Below is a small trained network, with its code and all its weights. Each question gives an input and a target symbol and asks what happens when units are switched off, that is, made to give their printed mean instead of their output.

import numpy as np


def w(rows, s, z=0):
    codes = np.array(rows[::2]) - 128.0
    scale = np.full(codes.shape[1], s)
    scale[-1] = z or s
    return codes * scale


def norm(h):
    return h / np.sqrt((h * h).mean(-1, keepdims=True) + 1e-5)


def f(y):
    return np.maximum(y, 0)


def softmax(a):
    e = np.exp(a - a.max(-1, keepdims=True))
    return e / e.sum(-1, keepdims=True)


def log_softmax(a):
    a = a - a.max(-1, keepdims=True)
    return a - np.log(np.exp(a).sum(-1, keepdims=True))


def net(x, mask):
    ids = ['γδηξψω'.index(c) for c in x.split()]
    T = len(ids)
    res = E[ids] + P[:T]
    r = norm(res)
    for j in range(3):
        rows = slice(3 * j, 3 * j + 3)
        q, k, v = (r @ M[0][rows].T for M in (Q, K, V))
        z = softmax(np.where(np.tri(T) > 0, q @ k.T / 3**0.5, -1e9)) @ v
        o = O[0][rows]
        res = res + np.where(mask[j], z, o[:, -1]) @ o[:, :-1]
    y = f(norm(res) @ A[0][:, :-1].T + A[0][:, -1])
    res = res + np.where(mask[3:15], y, B[0][:, -1]) @ B[0][:, :-1]
    return log_softmax(norm(res)[-1] @ U[:, :-1].T + U[:, -1])


Q, K, V, O, A, B = {}, {}, {}, {}, {}, {}
E = w([
[124,172,117,181,146],'γ',
[97,66,63,67,31],'δ',
[166,173,208,160,146],'η',
[185,123,219,32,8],'ξ',
[153,151,209,62,109],'ψ',
[143,95,75,187,41],'ω',
],0.015)
P = w([
[99,173,214,103,145],'0',
[124,201,111,72,105],'1',
[19,141,255,133,144],'2',
[162,120,121,86,201],'3',
[177,201,103,115,139],'4',
[75,105,206,96,221],'5',
[90,168,179,87,180],'6',
[193,200,97,127,111],'7',
],0.013)
Q[0] = w([
[167,97,50,109,186],'h0',
[85,120,72,125,109],'h0',
[128,203,87,184,177],'h0',
[134,84,148,128,159],'h1',
[91,60,182,150,147],'h1',
[77,146,141,152,97],'h1',
[119,252,100,134,129],'h2',
[117,121,148,179,61],'h2',
[82,107,170,132,169],'h2',
],0.018)
K[0] = w([
[26,98,99,143,141],'h0',
[119,129,77,141,71],'h0',
[122,162,117,227,169],'h0',
[163,128,115,156,141],'h1',
[168,86,88,178,126],'h1',
[133,61,130,152,134],'h1',
[207,130,8,137,144],'h2',
[80,56,123,141,144],'h2',
[120,111,223,104,209],'h2',
],0.017)
V[0] = w([
[150,167,153,180,156],'h0',
[224,251,77,145,78],'h0',
[116,36,120,187,125],'h0',
[139,197,89,59,140],'h1',
[48,162,159,92,133],'h1',
[60,141,110,122,145],'h1',
[187,118,151,131,124],'h2',
[140,130,103,87,175],'h2',
[50,102,173,115,163],'h2',
],0.013)
O[0] = w([
[192,141,143,50,88,82],'h0',
[109,69,146,31,57,242],'h0',
[116,143,206,141,141,2],'h0',
[147,96,64,60,117,138],'h1',
[178,149,44,120,254,217],'h1',
[132,138,140,91,158,121],'h1',
[106,140,133,136,162,125],'h2',
[128,161,133,187,157,54],'h2',
[88,63,163,191,88,114],'h2',
],0.0088,0.0071)
A[0] = w([
[110,187,110,144,84,154],'n0',
[125,114,79,97,72,188],'n1',
[56,22,140,101,192,55],'n2',
[217,244,90,167,57,175],'n3',
[118,198,54,130,186,3],'n4',
[214,78,57,160,148,210],'n5',
[217,174,198,145,156,156],'n6',
[42,190,151,118,144,144],'n7',
[56,102,68,113,164,126],'n8',
[69,119,163,216,35,39],'n9',
[192,64,162,109,104,25],'n10',
[70,81,187,105,218,178],'n11',
],0.012,0.0025)
B[0] = w([
[156,162,86,121,158,146],'n0',
[150,156,183,131,179,254],'n1',
[116,182,142,128,252,205],'n2',
[52,171,55,225,149,200],'n3',
[163,220,117,208,69,196],'n4',
[68,103,187,106,55,229],'n5',
[119,33,83,155,120,161],'n6',
[121,71,170,104,142,155],'n7',
[152,68,161,109,145,206],'n8',
[69,65,163,147,24,219],'n9',
[170,140,86,201,117,168],'n10',
[134,164,118,8,185,184],'n11',
],0.016,0.0073)
U = w([
[110,235,102,162,67,133],'γ',
[183,44,61,167,115,105],'δ',
[254,103,163,174,110,107],'η',
[139,112,54,34,74,104],'ξ',
[155,157,168,175,182,125],'ψ',
[79,100,176,148,36,255],'ω',
],0.0093,0.0018)

Each question gives the input, a string of symbols that net reads in full, and the target symbol t.
The units are the heads (3 rows each of Q, K, V and O) and the neurons (one row each of A and B). Each row of codes is followed by its name. A weight is (code - 128) times the scale printed after its matrix; where a second scale follows, it is the last column's (O, A, B and U).
mask holds one flag per unit, heads first, then neurons. A switched-off unit (its flag False) gives its mean, the last column of its rows in O or B, instead of its output. The means were averaged over made-up inputs and are rounded, as every weight is.
A unit's drop is (log p(t) with every unit on - log p(t) with that unit switched off) / (log p(t) with every unit on - log p(t) with every unit switched off).
The circuit of an input: a set's keep is (log p(t) with only the set's units on - log p(t) with every unit switched off) / (log p(t) with every unit on - log p(t) with every unit switched off). Starting from the 12 units with the biggest drops (on a tie, the unit counted first), units are removed one at a time, each time the one whose removal leaves the highest keep (on an exact tie, the one counted first), for as long as the keep stays at least 0.8.
units of the circuit, in order: the units of the circuit, biggest drop first
most important unit: the unit with the biggest drop
top k neurons: the k neurons with the biggest drops, biggest first
heads that matter: for each layer, one digit per head in row order, 1 if its drop is at least 0.15 and else 0, layers parted by /
drop when u is switched off: that unit's drop, to one decimal
input ψ ψ ξ δ ω, target ξ: units of the circuit, in order	[h0 h2]
input ω ξ η γ, target γ: units of the circuit, in order	[n4]
input ω γ δ ω ψ γ γ δ, target γ: heads that matter	001
input δ ω δ ξ, target η: heads that matter	001
input ω δ ω ψ ξ ξ, target ψ: units of the circuit, in order	[n2 n5]
input η δ ω ψ ψ, target γ: heads that matter	000
input δ δ ω δ ω γ, target ω: heads that matter	011
input δ δ δ δ ω ψ ω δ, target γ: units of the circuit, in order	[n4 h0]
input ω δ γ δ ω δ ω, target ψ: heads that matter	100
input γ η ω ω δ ω ω ψ, target ξ: top 2 neurons	[n4 n2]
input η ξ ξ γ, target γ: heads that matter	001
input γ η ω ω, target ω: heads that matter	101
input η δ ξ, target ξ: heads that matter	110
input ω γ ω ψ ξ δ, target ψ: most important unit	n2
input ω γ ψ ξ ψ ω ξ, target η: heads that matter	000
input ω ω ψ δ ω η ψ, target ξ: heads that matter	100
input ξ ω ω γ η, target ξ: heads that matter	101
input ψ δ ψ ω ω γ, target ω: heads that matter	010
input ψ ω γ ω, target γ: top 2 neurons	[n4 n9]
input ω δ ψ η, target δ: most important unit	n6
input ω δ γ ω δ γ ω, target ψ: top 3 neurons	[n9 n5 n1]
input ξ ω ω ω ω ξ δ η, target ξ: drop when n4 is switched off	0.1
input δ δ ψ δ ω δ ω γ, target ξ: drop when h0 is switched off	0.8
input δ δ ω ω ξ ω η γ, target ξ: drop when n11 is switched off	0.0
